Below is a small trained network, with its code and all its weights. Each question gives an input and a class and asks what happens when units are switched off, that is, made to give their printed mean instead of their output.

import numpy as np


def w(rows, s, z=0):
    codes = np.array(rows[::2]) - 128.0
    scale = np.full(codes.shape[1], s)
    scale[-1] = z or s
    return codes * scale


def f(y):
    return np.maximum(y, 0)


def log_softmax(a):
    a = a - a.max(-1, keepdims=True)
    return a - np.log(np.exp(a).sum(-1, keepdims=True))


def net(x, mask):
    res = np.array(x, float).reshape(1, 5) / 4 @ E
    y = f(res @ A[0][:, :-1].T + A[0][:, -1])
    res = res + np.where(mask, y, B[0][:, -1]) @ B[0][:, :-1]
    return log_softmax(res[-1] @ U[:, :-1].T + U[:, -1])


A, B = {}, {}
E = w([
[216,123,165,237,210,3,137,175,159,112,103],'x0',
[141,153,157,86,83,96,154,109,203,216,85],'x1',
[52,80,109,184,61,114,211,163,128,93,89],'x2',
[2,133,163,121,86,66,110,190,42,97,188],'x3',
[108,194,201,138,137,105,118,160,105,196,87],'x4',
],0.0068)
A[0] = w([
[134,33,38,93,141,181,121,114,123,38,204,194],'neuron 1',
[223,163,127,104,115,162,80,104,171,191,71,246],'neuron 2',
[150,219,159,66,152,147,114,33,147,234,95,148],'neuron 3',
[133,71,37,50,103,157,134,90,113,49,123,198],'neuron 4',
[39,164,183,129,115,78,161,153,90,173,120,231],'neuron 5',
[75,150,147,148,101,128,209,125,159,160,61,172],'neuron 6',
[47,122,164,117,126,78,131,161,58,91,154,207],'neuron 7',
[204,116,129,239,234,64,131,198,146,97,38,255],'neuron 8',
[153,224,145,64,113,162,75,114,173,212,114,177],'neuron 9',
[105,175,205,125,147,79,80,255,63,121,139,142],'neuron 10',
[37,89,86,90,47,130,160,106,158,166,96,170],'neuron 11',
],0.0057,0.0029)
B[0] = w([
[40,44,77,140,99,154,51,76,111,12,214,205],'neuron 1',
[139,28,165,109,222,160,200,12,218,158,114,211],'neuron 2',
[216,67,227,23,185,206,166,69,172,200,171,203],'neuron 3',
[134,57,90,119,88,180,136,97,118,85,172,193],'neuron 4',
[131,182,164,77,66,102,96,186,102,223,83,201],'neuron 5',
[110,140,101,122,117,121,175,171,185,157,102,176],'neuron 6',
[113,171,155,121,41,104,2,212,46,156,187,207],'neuron 7',
[53,132,122,189,172,41,167,54,152,141,89,254],'neuron 8',
[206,135,192,23,194,219,184,99,115,180,204,200],'neuron 9',
[87,243,216,178,148,58,81,129,82,162,192,198],'neuron 10',
[188,98,81,60,88,169,119,217,138,145,101,195],'neuron 11',
],0.006,0.009)
U = w([
[119,118,84,74,47,138,128,230,146,179,50,92],'0',
[213,92,214,33,188,183,169,76,170,196,136,21],'1',
[83,42,1,129,105,155,75,109,110,4,180,251],'2',
[83,236,211,136,110,69,48,172,58,165,159,63],'3',
[97,95,104,221,178,58,192,85,197,127,17,226],'4',
],0.0067,0.0012)

Each question gives the input, the list of numbers given to net, and the class t.
The units are the neurons (one row each of A and B). Each row of codes is followed by its name. A weight is (code - 128) times the scale printed after its matrix; where a second scale follows, it is the last column's (A, B and U).
mask holds one flag per neuron, in row order. A switched-off neuron (its flag False) gives its mean, the last column of its row in B, instead of its output. The means were averaged over made-up inputs and are rounded, as every weight is.
A unit's drop is (log p(t) with every unit on - log p(t) with that unit switched off) / (log p(t) with every unit on - log p(t) with every unit switched off).
The circuit of an input: a set's keep is (log p(t) with only the set's units on - log p(t) with every unit switched off) / (log p(t) with every unit on - log p(t) with every unit switched off). Starting from all 11 units, units are removed one at a time, each time the one whose removal leaves the highest keep (on an exact tie, the one counted first), for as long as the keep stays at least 0.8.
units of the circuit, in order: the units of the circuit, biggest drop first
unit that matters most: the unit with the biggest drop
k most important neurons: the k neurons with the biggest drops, biggest first
drop of u: that unit's drop, to one decimal
input [6,-8,-3,-8,-5], class 4: unit that matters most => neuron 8
input [-4,8,3,3,-2], class 0: units of the circuit, in order => [neuron 11; neuron 2]
input [5,8,7,3,-2], class 0: units of the circuit, in order => [neuron 2; neuron 11]
input [-2,3,5,5,-2], class 0: units of the circuit, in order => [neuron 11; neuron 5]
input [-2,6,4,-5,-8], class 2: units of the circuit, in order => [neuron 1; neuron 4]
input [-6,-6,-2,1,3], class 2: 2 most important neurons => [neuron 1; neuron 4]
input [-5,7,-2,7,-6], class 0: units of the circuit, in order => [neuron 11; neuron 2]
input [-7,-5,3,-1,7], class 0: 3 most important neurons => [neuron 11; neuron 10; neuron 8]
input [-6,-4,-4,-5,-3], class 2: 3 most important neurons => [neuron 1; neuron 4; neuron 5]
input [1,-1,-8,0,-6], class 2: 2 most important neurons => [neuron 1; neuron 5]
input [0,-1,-8,4,-4], class 2: drop of neuron 3 => 0.1
input [-8,3,3,-2,-5], class 2: drop of neuron 1 => 0.2
input [6,5,0,-4,0], class 4: drop of neuron 11 => 0.1
input [8,-3,-6,-6,-3], class 4: units of the circuit, in order => [neuron 8]
